[  5 -45 -58 -32  22  64 -18  25  36 -14 -36  -2  42 -21   2  26  48  17
 -14 -18 -27 -47   0 -50  -4 -16  28  35  43  18  33  15 -13 -30   8  66
  12 -35  22]  gasos
[ 15 -14 -36 -10  35  57 -15  23  -9   4 -11  15  16   8  -8  49  16  14
 -16  12 -13 -34 -14 -25 -24 -39  55   3  -5 -17  42  36 -21  22   6  11
  56 -25 -17]  Tegi
[ -1  10   5 -29   6  40 -22  -8  10  22 -18  55 -11 -14  -8  58  43  -4
 -13  14 -20   6  56 -51   6   6   6  18   1 -22 -28 -14  -7  38   0  33
 -25   0  24]  Nobol
[  4 -21  -1  -8   2   5   9  -3 -28  22 -15 -18  -5  -6   3  20   3 -12
  -2  23  -9  10  31 -33  20   8   0  21  13   6   0  -2  13  32  -5  10
 -10 -15   7]  nume
[  0 -37  -8   3   3  -8   0 -17  26  -3   9 -30  16 -17  13 -17  24   6
  -4 -49  12  -4  49  -7   3   7 -66  19  42  10 -11 -26   3 -22  -5  32
 -38   4  20]  lumaf
[ 27 -41 -28 -20  18  55  -5 -11  -2  27 -36 -15  55 -26  -5  27  15   1
 -11 -17  23 -32  38 -24 -14 -27  -3  -2  40 -15  17   7 -12 -32 -10 -26
  29 -66   0]  ziza
[ 33   3  17   6 -22 -34  -2   3  -9 -19  26 -24 -31  16 -10 -10 -20  10
 -17  -9 -18  20  -8 -24 -23   5 -26   8  35  45  45  11  56  21  34  29
   9   7 -28]  Tegi
[ -4  -4   7 -31  18  45 -44   5 -26  24  15 114   1  33 -18  84  22  -6
  -9  15  23  36  20 -11  -6 -17  17 -22 -20 -62 -12  22  -4  34   4 -19
  26  15  -1]  Pek
[ 10  23 -15  11 -35 -33  21  28   3 -28  -2 -68  -6 -26  12 -24 -41   5
   5   7 -36 -40 -12 -18 -16  24 -22  11  15  84  40 -13  34 -52   1  13
  25 -16  -2]  gasos
[ -2  30  40  11 -22   4  -2 -33 -34  10  11   6 -24  31   0 -14 -28 -11
  21  22   9  20  25  -8  -3  -2 -17   8 -29   5   7 -11  32  34  10   0
 -30  11 -12]  Famut
[ -4  11 -21 -12  12  27  -1 -11  12   8 -22 -13  11 -20  -2  21   1  17
   4   0 -21 -36   9 -26   4  21 -17  -8  13  -6   1   7 -13 -13   1  -6
   9 -29   4]  Nobol
[  1 -44 -39   5  29  12  12  18  25  -4  -8 -31  48 -23  15   1  14   4
 -22 -23  -2 -29 -11   7 -13 -10   0  18  52  29   9   8 -28 -36  -7  14
  23 -18  10]  ziza
[-23  40  55   3   0   2   5 -58   0  40   0 -13  26  -8  10 -23 -44 -22
  51   1  25   3  45   5  26  63 -75 -51 -35 -69 -48 -14 -32 -12 -15 -86
 -25   3 -13]  Navik
[-12  -2 -10  -1  10   0   0  -6  23  -5  -4 -25   0  -7  15  -6 -10   3
   9  14 -25   1 -12 -21  -9  19  -9   4  -1  -3  -6 -11 -33  -6   3  10
 -23  20  15]  Tegi
[ -14  -20  -21  -40   44   73  -29   29  -12   54    1   53   50  -19
   -6   51   -4   -8   17  -18   44   -6   33   18   -1    6  -17  -47
    6 -104   -3    2  -58  -31  -35  -82   67  -40    6]  nume
[  3 -11  -3  10  -3  22   3 -38  -9  -1 -40 -32   0 -18  -2 -24 -37  14
  24   9 -22 -29  -4 -21   9  19 -17 -27  -7   3  23  25  11   6  10 -13
  10 -36 -20]  vori
[-14  35  40  49  32 -35  23  -4 -28  -9  47   8  -3   1   8  -8 -17 -21
  -3  25  39  15  28  39 -19  -9 -10 -21 -30   0 -16 -12  -8  43  -4 -54
  21  30 -39]  Nobol
[ 27 -21 -34 -25 -17  12 -15 -22  -1   5 -24 -20  -6  -6  -3  -1   2  27
   1 -38  -7 -30   7 -46  14  21 -56  -1  54  26  38  -3  42 -37  13  12
   3 -49   0]  Pek
[ -7   6  41   1  22  22   7  10   5   5   5   1  22 -26  17   3 -41  -5
  23  -4  31  -8  28  18 -17  34 -57 -30  -1 -33  -8 -38 -41 -59 -15 -72
  18 -16   5]  nume
[ 31  36  72  14 -25  -3  -3  -1 -23 -28  31  28 -39  21 -16   2 -37   3
  13   3   8  36  13 -13 -28  14 -23  -9  -6  -5  47   8  49  28  38   6
  14  -3 -40]  nume
[ 14 -17  -9  13  17  -4   8  25 -28   0  27  -5   9   8  -5  -9 -17 -10
 -12   2  35 -20 -10  21 -12 -25  -2 -24  16  18  37  29  20   3  -5 -40
  68 -29 -37]  Pek
[-11 -33  16  40  11 -82  53  -1  -5 -11   6 -97  -9 -29  19 -60 -27 -20
 -11  21  -8  20   5   8  31  28 -20  27  27  82 -17 -18   8  37 -10  -5
 -25  23   5]  nume
[ -8 -11  54  22  17   1  21 -25   8   2  -7  -5  33 -13  12  -7  -4 -30
   9  19  47  19  51  20   7  -3 -34 -27 -19 -40 -35 -21 -38   9 -13 -56
 -17  -3  -8]  Mut
[  7  29  25  -5 -14  14 -17  12   5   3   6  45  -3  -8   8  57 -13  -2
  -5   4 -14  14  25 -12 -32  16 -13  -2  -9   1 -13 -15 -10 -23   1   7
   8  12  17]  ziza
[ -5  35 -16  13 -12 -16  11  35 -13  -2   3 -35   8  -6   4  13 -39  -5
   5  29 -25 -41   1  10 -19  20  -2 -12 -17  47  18   0  13 -26  -7 -30
  42   0  -4]  gasos
[  9  35  38  -6  11  72 -12 -41 -10  15 -15  38  24   4  -1  28  -5   0
  32   5  23 -24  31 -22  -1  11 -15 -34 -42 -81   7   8 -33  -4   2 -32
  18 -32 -24]  Navik
[-22  33  51  24 -12 -68   7 -39 -17  20  37  -1  -4  20  11 -21 -42 -34
  26  11  37  72   7  43  38  46 -56 -49 -25 -21 -64  -8   1  24 -17 -67
  -8  51  -8]  Navik
[ 22  -1  -7  11  -7   3  13 -11 -30  -1  -2 -38  -6  13   0 -19 -17   9
  -1  -4   0 -24  10 -17  -8 -16 -10  17  21  57  46   6  49   7  14  29
   3 -14  -8]  Famut
[ -62    0    2  -25   32   33  -17  -26   31   40    6   67   44   -6
   11   19   22  -15   22   14   25   31   44   11   20   26  -31  -12
  -26 -110  -86  -20  -86    3  -28  -56  -40   34   32]  Nobol
[  7  -6  -3 -43 -23  39 -35  14  40 -12 -10  61 -23 -22   3  43  15   5
  -5 -19 -33 -14  31 -62 -14  29 -37  22  15   3 -10 -32 -10 -44  16  64
 -34   6  41]  Pek
[ 15   0   3  13   7   4  20  36  32 -41   3 -53  28 -46  10 -27 -32  -1
  -6  -9   0 -62   3   2 -40  11 -26  -5  26  52  40 -25  -3 -75   2 -13
  34 -22  -2]  gasos
[-15   2   4   7  37  51   0  -2 -10  11  -4  26  15  -7   6  22  -9  -9
  14  34  17 -30   7   0 -15 -16  20 -20 -41 -34   3  17 -43  11 -18 -40
  33 -23 -19]  Pek
[ 13  50  31 -34 -47  43 -32 -22 -16  20 -13  47 -39  -4 -14  70 -32  20
  29  -1 -38   0  37 -50 -19  46 -47 -12 -20 -40  15  -8  22 -11  20   7
 -10 -26   1]  nume
[ 32 -15  39 -20  -3  60 -22 -14  13 -11  -4  32   7  -3 -10  -6  15   8
  -3 -34  24 -13  47 -30 -29 -25 -33  13  15 -24  41  -6  18 -15  23  54
 -29 -17  -4]  Famut
[ -8  -8  11  -4   8   7  -9 -21  36 -12   2   4  -3 -11   7  -3   4  14
   3  -8 -27  11  14 -32 -18  15 -27  19   3 -10  -7 -12 -32   6  17  34
 -44  32   6]  Tegi
[ -3 -13 -18 -18  30  25  -8  17   9  20   3  31  37  -8  -3  56 -14 -11
  -8   8  -6 -18  15  21 -13   8  -9 -23   1  -7 -15  -7 -39 -49 -15 -46
  36  10  29]  veke
[ 28  22  40  39 -14 -13  20 -11 -26 -26  12  -5 -18  15   2 -12 -10 -14
  -5   5  11  -9  12 -16   1  -8  -5  10 -11  42  28   2  37  35  20  23
  19   5 -39]  Navik
[ 23  13  12 -19 -38  36 -10 -17 -17  12 -30  32 -25   9 -15  78  24   1
  -6  19 -43 -11  35 -65  -4 -10   9  15   4   5  17  16  38  43  26  57
 -14 -29  -2]  Mut
[ 11  35  15  -4 -13  15   5  24 -25   4   8   2 -17  14  -2  28 -45   0
   8  36 -29 -12  -6  -8 -33   0  11   3 -17  49  18   7  25 -19   3  11
  22   1   8]  Famut
[ -3 -18  26 -16   8  21 -22 -11   3  14   9  27  13   1   7  -3   7   0
  -3 -28  21  13  41  -6  -5  -6 -39   4   5 -17 -10  -8  -8 -11   4  26
 -35   8  15]  Famut
[-11 -27 -57 -12  43  10  -4  46 -15  24  10  37  39  23 -13  52  30   0
 -32  15  13  -1 -10  22   7 -26  32  -6  30  -1 -16  32 -11  17 -15 -35
  64  10  14]  Nobol
[  4  58 103  49 -29 -32   6 -49   5 -23  43   0 -39  -3   9 -32 -38  -6
  32 -12  18  45  73   0 -30  26 -72  -8 -42  -9  -5 -42  27  37  11  -8
 -51  36 -25]  lumaf
[  3 -19 -42 -31   8  58 -24  -4 -32  55 -39  34  28   7  -7  90  36  -3
 -20  14  -8 -13  30 -36  10 -19  37  10  14 -24  -3  18  -2  24 -14  -1
  23 -32  21]  ziza
[-29  21  87  18  -5  -6   6 -43  50 -25  11  30   3 -11  16 -14  -7 -11
  23 -10  10  36  41   5  -2  29 -66  -5 -33 -55 -47 -35 -48   5  15  -4
 -76  42   0]  Mut
[  5 -34  17  -3  -9 -34   9  11  35  -9   4 -25  27 -12   2 -36   2   0
 -14 -51  18   8  19  11  16  20 -87  -7  57  10  -8  -8   7 -42   7  -4
 -17  -4   9]  Mut
[  4 -29  -9   4  -9  -8  -6  -2  -1  -2  10  17  13   3   9   9  21  -7
 -26 -27  17  16  19  -2  -7 -17 -23  27  35  18  -5  -9   5  -5   7  30
  -9   6   7]  ziza
[ 32 -34 -18  29  23   0  20  12 -38 -18  -3 -12   9   5   1 -16  -4   8
 -22   7  12 -38  -4   2 -14 -42  20   0  21  61  47  35  45  19  16   6
  61 -24 -32]  vori
[ -6   2  33  22 -23 -23  11 -19  17 -16   8   6  -4   2   5  -6   6  -7
  -3 -27   2  -2  45  -2   2   6 -61  12   4   4 -11 -19   5  13  24  19
 -43  25  -8]  Mut
[ 24 -20   9 -15  30  47   3  -7   8  -2  -6  16  19 -23  -7  31  39  -7
 -21   8  18 -28  43 -34 -15 -19   2   4  38 -17  15 -10   0  12   6  11
   7 -26  -5]  Nobol
[ 26  12 -33 -56 -12  74 -44 -35   7  40 -51  14   5 -13 -19  55   2  29
  19 -38 -33 -41  21 -51  10  35 -43 -30  25 -47  47   7  15 -50   4  10
   4 -66  23]  veke
[-23 -15  -3   1  27  -3  13   1   7   2   3 -20  16 -13   7  -3 -16   4
   8   1 -10   0   1   4   5  27 -22   7   8 -12 -14  -2 -35  -9   2 -13
 -16  12  11]  nume
[ -4  25  48  10 -44 -51  -8 -27  -3  -1  15  -9 -37  31  -3 -32 -44   2
  19  -8 -10  68   6   5  17  30 -51   4  -3  45 -17 -13  52  20  14   9
 -47  43   7]  Famut
[ -13    6    1  -54  -13   35  -61  -47    5   45   -2   82   -7    4
    1   72   23    5   17  -15   -1   45   54  -35   -6   20  -47  -21
  -22 -102  -47  -14  -29   -1    0   10  -53   25   22]  Tegi
[ 13 -22 -39  -3  28  37   4  33 -26   8 -15   1  30 -12   4  31 -34   7
  -4  26 -10 -59 -10   5 -21 -16  14 -29   0  22  14  25 -15 -41  -8 -44
  85 -38  -1]  vori
[  1  -3 -76   6  13  18   6  33 -48   9  -9  -9 -12  34 -12  58   6   6
 -28  58 -56 -30 -37 -31 -17 -34  84  33  -9  44  36  51  10  61  13  41
  48   3  -4]  Tegi
[ 25 -29  -5   6   6  16   9  30  18 -37 -17   4  -2 -26  12  -3 -14  15
 -16   4 -39 -36   0 -31 -28   1  -7  25  23  80  16  -3  10 -38  18  47
  22  -8  12]  vori
[ 16 -37  45 -12  38  54 -24   4  14 -10  14  87  49   7  -3  -5   3  -5
   7 -23  76  25  27  30 -25 -23 -34 -47  10 -80  -2   1 -16 -39   5 -52
  32  -3 -12]  vori
[ 18  -5 -43 -31 -21  38 -24  11   8  12 -34  23  11  -9  -4  76  15  22
 -17 -11 -47 -30   6 -38 -17  11   3  19  33  26  11   4   4 -37  10  38
  20 -23  27]  ziza
[-17 -26 -36   7  16 -88   1 -14 -15  36  18 -38  25  14   0 -11 -23 -15
  -5  -8  12  42  -9  67  47  37 -38 -45  21  34 -44  18   9  -5 -25 -73
  23  31  14]  veke
[ 24  -4 -32  -2 -12  -2   9 -12  26 -26 -25 -87 -16 -23   6 -39 -13  31
   3 -24 -52 -48 -22 -60 -10  26 -28  23  46  50  60  -3  17 -27  28  60
 -19 -29  -1]  Tegi
[-14   5 -28  25  24 -24  10  39 -62  26  31   9   3  35 -11  25 -16 -18
 -23  39  17   6 -26  39   1 -27  39 -22 -14  17   9  40  12  46 -15 -55
  69   7 -15]  Pek
[ -5  26 -24  32 -19 -73  39  18  -6 -17  13 -67 -24 -13  14  -8 -29  -1
 -18  36 -48 -20  -6   2   7  33 -17  21  13 103 -18 -23  11  -2   2   4
  10  19  15]  Nobol
[ -6   1  85   6   6 -23   2 -29  -8   6  34   6   3  -5   5 -37 -42 -17
  27 -12  58  53  38  27   5  40 -80 -40  -1 -55 -14 -13   0   2   0 -74
 -11   5 -30]  nume
[-13  36 -15 -23 -30 -18 -15  -4  -4  31  -9 -44 -21 -13  12  24 -52   4
  25   7 -50 -14   8 -29   1  66 -61 -26  -4  -5 -15 -35 -15 -51  -5 -27
 -21   7  28]  Tegi
[-17  -5  45  10  -3 -26  -8 -15  14  -4  32  32  -3   3   1 -20 -23 -18
  11 -10  37  48  22  27   1  23 -62 -29   1 -21 -29 -20  -9  -2   1 -44
 -17  36  -4]  Pek
[-11   1  42  20   6  11 -17 -12 -10   3  28  84  13  25   3  38  21 -23
 -14   4  45  57  43  25 -26 -24  -5   3 -16 -44 -28 -22 -18  37   5 -12
 -14  47  -2]  ziza
[  7 -15  72  18  29 -33  19   0  24 -15  34 -30  27 -25  13 -58 -47   0
  13 -43  54  17  16  38 -14  43 -92 -36  41  -7   4 -24  -2 -50   0 -79
  10  -1 -20]  nume
[-22 -22 -44 -26   6 -20  -3  37  40  -2   5  22  13 -23  16  41  20  -3
 -22   8 -43  -6  11 -20   1  23 -12  30  24  40 -65 -17 -36 -37  -7  33
 -16  43  54]  Nobol
[ 19  -8  29 -15  40  35 -31  -4  11  18  19  65  38   9 -13  27   7  -4
  -4 -32  50  24  35  32 -15   0 -38 -46  14 -64  15  -4  -6 -20  -6 -56
  34   0  -2]  veke
[ -2  10  11   0  32  53  -5  22  -6  -3   4  42   7  17  -9  24  -2  -2
   3  22  -3  -1  -6   0 -34 -39  54  12 -31  -2  15  28 -12  23   1  29
  15  15  -3]  Famut
[ 18  38  22  -1 -21  -9 -15 -12 -27  16  11 -12 -26  23 -16  15 -47  10
  12  11  -6  11  -5  -5 -15  24 -32 -40  -6 -10  30  13  35  12  13 -45
  29 -10 -28]  Tegi
[ -8 -48 -18  10  19 -13   9  20  -2   9  -3   5  30  -1  13  30  36 -24
 -43  16   1  28  17   0   4 -28  34  42  30  43 -36  -4 -18  23  -9  27
  -5  22  30]  ziza
[ -1   9  11  32 -22 -67  22 -39 -18   2  11 -69 -18  -2  11 -52 -40 -12
   3  -5 -13 -11  11   6  20  32 -58   2   2  53  13 -16  33   8   4 -19
 -25   5 -15]  veke
[-14  12  19  54  13 -66  55  29 -21 -25  26 -68 -12 -13  21 -36 -69 -15
   3  39 -13  -8 -21  25 -18  29 -13   7  -1  87   0 -21  -2  -5  -3 -47
  22  27  -7]  nume
[  2 -11   2  23   0 -64   9  11  13  -5  23 -25  16   3   7 -22 -13   0
 -25 -34  11  34  -9  37   2  22 -39   3  51  59 -14  -6  24 -15   1 -19
  13  24   8]  ziza
[ 38  -4 -49 -55  -2  62 -49  42 -25  28  -5  66  -6  37 -29  99  36  26
 -27  -2 -32 -12  -6 -47 -26 -32  33   9  25 -19  49  46  34   9  17  46
  55 -24   0]  Tegi
[ 30 -31 -65  -8  -1  -1  -2  35 -47   4  -4 -18  -7  21 -18  31   9   7
 -32   2 -13 -32 -28 -21   5 -25  24   4  48  57  62  46  60  10  12  25
  64 -39 -17]  Pek
[ 21  41  63  19  -7   1   3 -38 -25   9  15  15   8  20  -6  -6 -36 -14
  30   7  49  24  28  12  -2  23 -48 -57 -18 -37   0   0  20   6   4 -67
  25  -1 -33]  Navik
[ -6 -29  -6 -11  24  -1  -1  15  36   3   4 -10  35 -35  20   1 -10 -17
  -7 -19   0 -29  17  21  -7  28 -50 -15  24   5 -16 -38 -43 -80 -20 -25
  -1   6  32]  veke
[  3 -33 -44 -11  -7  -1   3  40  16 -20  -7   3 -12 -23   9  37   8   1
 -29  11 -53 -31 -13 -41 -14   2  12  39  32  82   2  -8  -6 -23   6  61
   7   6  31]  Pek
[  9  -8 -28  11  24  33   8  11 -48  34 -20 -16  36   6  -5  51  -5 -13
 -17  34  13 -21   0   5 -12 -33  48 -15   5   2  19  22  -8  15 -18 -53
  66 -48  -8]  ziza
[ -4   0  12   4  27  37  12  -7  10  -4 -12 -13  11 -16   7  -2 -12  12
  21   0  -1 -23   8 -10  -7  18 -18   2   4 -18  15  -8 -29 -13   2 -13
   2 -22  -2]  nume
